Below is a small trained network, with its code and all its weights. Each question gives an input and a class and asks what happens when units are switched off, that is, made to give their printed mean instead of their output.

import numpy as np


def w(rows, s, z=0):
    codes = np.array(rows[::2]) - 128.0
    scale = np.full(codes.shape[1], s)
    scale[-1] = z or s
    return codes * scale


def f(y):
    return np.maximum(y, 0)


def log_softmax(a):
    a = a - a.max(-1, keepdims=True)
    return a - np.log(np.exp(a).sum(-1, keepdims=True))


def net(x, mask):
    res = np.array(x, float).reshape(1, 3) / 4 @ E
    y = f(res @ A[0][:, :-1].T + A[0][:, -1])
    res = res + np.where(mask, y, B[0][:, -1]) @ B[0][:, :-1]
    return log_softmax(res[-1] @ U[:, :-1].T + U[:, -1])


A, B = {}, {}
E = w([
[81,5,170,108,122,150,186,59,148,90,165],'x0',
[88,148,103,83,96,200,89,132,108,181,212],'x1',
[178,70,92,131,214,145,93,104,36,125,126],'x2',
],0.016)
A[0] = w([
[180,185,91,134,147,98,90,135,105,155,100,127],'n1',
[153,115,144,131,176,162,115,119,14,150,124,160],'n2',
[170,181,128,143,169,119,117,137,138,136,139,231],'n3',
[155,175,80,145,139,72,96,180,98,160,96,54],'n4',
[111,134,117,111,89,143,73,150,125,164,146,158],'n5',
[116,125,140,95,86,110,129,143,192,139,101,190],'n6',
[101,180,75,122,80,134,116,202,141,156,133,163],'n7',
[178,87,133,170,145,142,159,95,116,87,126,92],'n8',
[96,171,110,58,62,119,86,175,145,139,110,188],'n9',
[148,127,95,115,181,117,107,112,87,96,161,25],'n10',
[98,100,156,110,95,149,171,79,118,127,148,210],'n11',
[92,146,117,170,88,128,171,129,205,119,116,125],'n12',
[123,86,147,133,134,103,150,94,80,87,76,116],'n13',
[178,101,140,77,129,175,124,120,123,109,148,23],'n14',
[76,141,134,119,84,102,168,153,187,142,106,218],'n15',
[115,173,189,121,100,129,167,125,142,114,130,232],'n16',
[136,154,116,125,159,141,108,180,115,163,123,143],'n17',
[70,134,150,138,58,107,133,150,182,135,98,89],'n18',
[134,86,160,144,148,129,177,94,59,70,84,115],'n19',
[161,138,148,182,142,81,168,112,149,85,64,231],'n20',
[141,177,97,138,135,102,132,155,82,133,108,55],'n21',
[122,91,62,106,147,133,98,143,25,142,107,236],'n22',
[125,142,131,159,66,170,156,130,125,179,118,150],'n23',
[91,128,116,84,106,233,76,122,87,177,246,109],'n24',
[155,117,105,140,149,125,92,114,100,124,153,2],'n25',
[129,56,158,123,140,139,176,138,165,150,177,33],'n26',
[157,173,92,73,61,182,145,182,191,109,155,161],'n27',
[99,101,169,80,150,178,167,113,154,96,143,210],'n28',
[117,80,107,137,199,151,125,95,127,113,122,113],'n29',
[113,138,115,108,131,213,107,89,119,148,173,245],'n30',
[120,178,140,155,96,159,128,144,128,160,137,185],'n31',
[96,124,160,119,72,100,146,165,181,152,108,214],'n32',
[73,81,123,109,120,168,162,77,148,64,144,7],'n33',
[140,168,123,148,101,152,70,154,189,169,114,200],'n34',
[128,163,138,127,63,151,64,121,128,150,122,223],'n35',
[141,193,124,165,150,146,77,163,120,126,91,242],'n36',
],0.012,0.0073)
B[0] = w([
[173,162,123,71,88,92,59,91,101,118,190,208],'n1',
[131,138,81,115,157,68,90,61,167,109,146,207],'n2',
[170,165,195,180,91,203,143,170,66,83,160,193],'n3',
[134,115,38,43,144,58,53,44,167,104,135,204],'n4',
[95,87,135,149,139,147,149,93,153,147,107,188],'n5',
[179,157,125,105,119,104,84,103,104,103,175,190],'n6',
[82,73,202,151,139,149,173,151,108,177,51,216],'n7',
[82,134,155,186,153,175,151,163,106,149,89,177],'n8',
[85,90,159,175,144,183,187,139,143,124,88,212],'n9',
[228,211,178,57,31,138,120,156,97,61,200,160],'n10',
[79,111,97,129,210,77,102,100,171,197,55,208],'n11',
[149,168,73,126,119,84,100,87,113,124,150,195],'n12',
[72,104,158,184,127,188,160,159,150,145,85,186],'n13',
[43,78,110,122,173,106,143,134,193,201,105,145],'n14',
[183,167,110,80,71,100,91,76,80,93,180,214],'n15',
[134,133,194,121,91,201,199,199,85,94,134,195],'n16',
[105,82,160,165,117,129,165,141,105,98,123,184],'n17',
[150,106,74,112,152,62,60,56,171,133,126,195],'n18',
[94,128,179,192,143,164,190,186,152,119,75,198],'n19',
[161,104,67,7,122,59,38,53,158,91,206,223],'n20',
[127,78,101,2,164,88,76,68,174,121,88,173],'n21',
[84,107,33,153,188,42,122,75,190,136,94,219],'n22',
[95,113,140,143,159,171,158,140,124,99,87,169],'n23',
[177,160,53,50,93,94,61,92,63,78,214,255],'n24',
[169,162,217,106,70,210,162,180,52,74,192,149],'n25',
[183,171,98,46,67,99,125,132,103,90,201,180],'n26',
[79,78,172,181,140,172,149,130,135,153,126,207],'n27',
[63,101,108,130,173,94,91,127,179,196,88,209],'n28',
[88,132,138,190,167,173,146,156,160,157,73,178],'n29',
[186,146,219,133,88,196,151,174,63,67,209,215],'n30',
[73,108,173,132,147,137,137,123,116,130,97,188],'n31',
[176,167,136,45,68,104,67,87,114,78,169,208],'n32',
[176,232,113,64,61,76,74,128,85,17,214,196],'n33',
[67,75,144,188,168,187,207,134,104,140,92,205],'n34',
[69,68,158,155,131,145,166,142,152,163,86,200],'n35',
[203,189,132,121,86,156,131,134,44,49,187,222],'n36',
],0.0089,0.022)
U = w([
[153,175,161,119,73,150,125,145,52,105,186,127],'0',
[83,107,40,115,159,68,102,80,172,154,150,230],'1',
[3,56,203,214,200,208,217,203,163,219,54,252],'2',
],0.013,0.0031)

Each question gives the input, the list of numbers given to net, and the class t.
The units are the neurons (one row each of A and B). Each row of codes is followed by its name. A weight is (code - 128) times the scale printed after its matrix; where a second scale follows, it is the last column's (A, B and U).
mask holds one flag per neuron, in row order. A switched-off neuron (its flag False) gives its mean, the last column of its row in B, instead of its output. The means were averaged over made-up inputs and are rounded, as every weight is.
A unit's drop is (log p(t) with every unit on - log p(t) with that unit switched off) / (log p(t) with every unit on - log p(t) with every unit switched off).
most important unit: the unit with the biggest drop
k most important neurons: the k neurons with the biggest drops, biggest first
drop when u is switched off: that unit's drop, to one decimal
input [-4,-4,7], class 1: most important neuron => [n22]
input [8,4,6], class 1: 2 most important neurons => [n11 n22]
input [2,8,2], class 1: 3 most important neurons => [n24 n36 n22]
input [-8,-3,6], class 1: 4 most important neurons => [n4 n22 n21 n30]
input [5,-4,-6], class 1: 3 most important neurons => [n18 n30 n11]
input [4,-5,-6], class 1: 2 most important neurons => [n18 n30]
input [7,4,7], class 1: 2 most important neurons => [n22 n11]
input [5,8,4], class 1: 2 most important neurons => [n22 n11]
input [1,-4,-2], class 1: 2 most important neurons => [n30 n36]
input [8,-3,1], class 2: 3 most important neurons => [n19 n24 n13]
input [7,8,2], class 1: 3 most important neurons => [n11 n28 n14]
input [5,-3,1], class 2: 2 most important neurons => [n24 n19]
input [-2,-4,6], class 1: 2 most important neurons => [n22 n30]
input [-7,8,-1], class 2: most important unit => n7
input [4,-5,8], class 2: drop when n19 is switched off => 0.1
input [1,-7,6], class 2: drop when n19 is switched off => 0.5
input [2,-3,2], class 2: drop when n24 is switched off => 0.2
